Below is a small trained network, with its code and all its weights. Each question gives an input and a class and asks what happens when units are switched off, that is, made to give their printed mean instead of their output.

import numpy as np


def w(rows, s, z=0):
    codes = np.array(rows[::2]) - 128.0
    scale = np.full(codes.shape[1], s)
    scale[-1] = z or s
    return codes * scale


def norm(h):
    return h / np.sqrt((h * h).mean(-1, keepdims=True) + 1e-5)


def f(y):
    return y / 2 * (1 + np.tanh(0.7978845608 * (y + 0.044715 * y**3)))


def log_softmax(a):
    a = a - a.max(-1, keepdims=True)
    return a - np.log(np.exp(a).sum(-1, keepdims=True))


def net(x, mask):
    res = np.array(x, float).reshape(1, 5) / 4 @ E
    u = 0
    for l in range(4):
        y = f(norm(res) @ A[l][:, :-1].T + A[l][:, -1])
        res = res + np.where(mask[u : u + 4], y, B[l][:, -1]) @ B[l][:, :-1]
        u += 4
    return log_softmax(norm(res)[-1] @ U[:, :-1].T + U[:, -1])


A, B = {}, {}
E = w([
[185,253,209,30,47,236,175,162,136],'x0',
[125,125,128,132,123,125,123,126,128],'x1',
[105,253,134,10,206,36,20,104,64],'x2',
[50,138,148,107,208,220,91,140,182],'x3',
[122,132,128,133,116,125,121,122,132],'x4',
],0.00065)
A[0] = w([
[175,116,166,134,41,232,219,203,174,49],'L0N1',
[81,136,122,140,167,176,84,137,158,2],'L0N2',
[67,4,62,202,149,162,162,95,181,104],'L0N3',
[83,146,60,145,229,15,43,158,67,20],'L0N4',
],0.0022,0.0015)
B[0] = w([
[79,33,107,121,140,14,133,36,165,226],'L0N1',
[47,101,196,159,170,193,167,141,236,91],'L0N2',
[85,192,127,174,158,119,72,203,119,254],'L0N3',
[130,36,149,137,24,154,254,63,203,232],'L0N4',
],0.0023,0.0013)
A[1] = w([
[213,202,183,65,169,189,105,174,92,77],'L1N1',
[77,155,97,122,182,211,97,198,98,201],'L1N2',
[63,149,174,66,220,232,70,134,174,86],'L1N3',
[15,18,182,112,224,181,111,40,253,2],'L1N4',
],0.0023,0.00086)
B[1] = w([
[147,177,185,134,134,130,81,110,140,132],'L1N1',
[235,60,162,134,155,134,166,107,134,143],'L1N2',
[105,31,113,133,179,204,108,99,219,170],'L1N3',
[51,205,44,5,30,209,194,137,77,251],'L1N4',
],0.0026,0.0021)
A[2] = w([
[86,51,97,175,185,185,179,146,173,107],'L2N1',
[115,57,90,132,80,41,201,45,119,16],'L2N2',
[50,70,72,156,235,227,120,212,171,9],'L2N3',
[184,90,89,253,175,68,130,248,59,69],'L2N4',
],0.0027,0.0016)
B[2] = w([
[158,228,183,67,102,72,60,134,91,206],'L2N1',
[194,85,205,166,154,133,89,58,220,251],'L2N2',
[212,210,211,154,96,21,70,135,63,216],'L2N3',
[54,159,107,6,127,252,154,104,161,237],'L2N4',
],0.0026,0.0013)
A[3] = w([
[26,74,23,74,58,224,180,169,146,94],'L3N1',
[59,176,126,60,187,230,104,170,170,151],'L3N2',
[170,217,144,112,112,60,78,239,8,91],'L3N3',
[218,17,144,225,50,5,186,45,187,3],'L3N4',
],0.0031,0.0022)
B[3] = w([
[67,110,56,24,96,189,219,195,69,254],'L3N1',
[158,58,105,186,145,104,149,102,144,204],'L3N2',
[84,209,158,183,71,48,97,190,82,191],'L3N3',
[222,88,197,184,252,171,45,64,210,200],'L3N4',
],0.0036,0.0039)
U = w([
[20,24,22,38,43,243,246,203,60,179],'0',
[249,14,253,233,238,190,18,19,248,150],'1',
[89,253,226,231,18,6,27,238,18,1],'2',
],0.0035,0.00091)

Each question gives the input, the list of numbers given to net, and the class t.
The units are the neurons (one row each of A and B). Each row of codes is followed by its name. A weight is (code - 128) times the scale printed after its matrix; where a second scale follows, it is the last column's (A, B and U).
mask holds one flag per neuron, layer by layer. A switched-off neuron (its flag False) gives its mean, the last column of its row in B, instead of its output. The means were averaged over made-up inputs and are rounded, as every weight is.
A unit's drop is (log p(t) with every unit on - log p(t) with that unit switched off) / (log p(t) with every unit on - log p(t) with every unit switched off).
The circuit of an input: a set's keep is (log p(t) with only the set's units on - log p(t) with every unit switched off) / (log p(t) with every unit on - log p(t) with every unit switched off). Starting from the 12 units with the biggest drops (on a tie, the unit counted first), units are removed one at a time, each time the one whose removal leaves the highest keep (on an exact tie, the one counted first), for as long as the keep stays at least 0.8.
units of the circuit, in order: the units of the circuit, biggest drop first
most important unit: the unit with the biggest drop
top k neurons: the k neurons with the biggest drops, biggest first
k most important neurons of layer l: the k neurons of layer l with the biggest drops, biggest first
drop of u: that unit's drop, to one decimal
input [3,-6,7,3,-8], class 1: units of the circuit, in order	[L3N1]
input [2,-8,5,0,4], class 2: units of the circuit, in order	[L3N4; L3N1]
input [1,-7,-2,-7,-3], class 1: top 3 neurons	[L0N3; L0N1; L2N2]
input [-1,5,-6,7,-6], class 2: top 3 neurons	[L0N3; L2N3; L0N4]
input [-4,-6,-1,6,-2], class 2: top 2 neurons	[L0N3; L2N3]
input [2,-6,1,3,-8], class 1: top 4 neurons	[L0N4; L3N1; L1N1; L1N3]
input [6,2,1,-3,6], class 2: top 4 neurons	[L0N4; L1N3; L2N2; L1N2]
input [-6,5,0,8,2], class 2: top 2 neurons	[L2N3; L0N3]
input [8,6,8,5,-1], class 1: top 2 neurons	[L3N1; L1N3]
input [7,-4,8,-1,0], class 2: 2 most important neurons of layer 2	[L2N4; L2N2]
input [3,-8,-3,-1,7], class 1: top 2 neurons	[L0N1; L2N2]
input [-3,-1,-6,7,5], class 2: top 2 neurons	[L0N3; L2N3]
input [8,-5,4,6,7], class 1: drop of L3N1	0.5
input [5,2,-5,-7,-8], class 1: most important unit	L0N1
input [2,2,-1,-5,4], class 1: drop of L0N3	1.1
input [-6,0,-3,5,-2], class 2: drop of L2N3	0.1
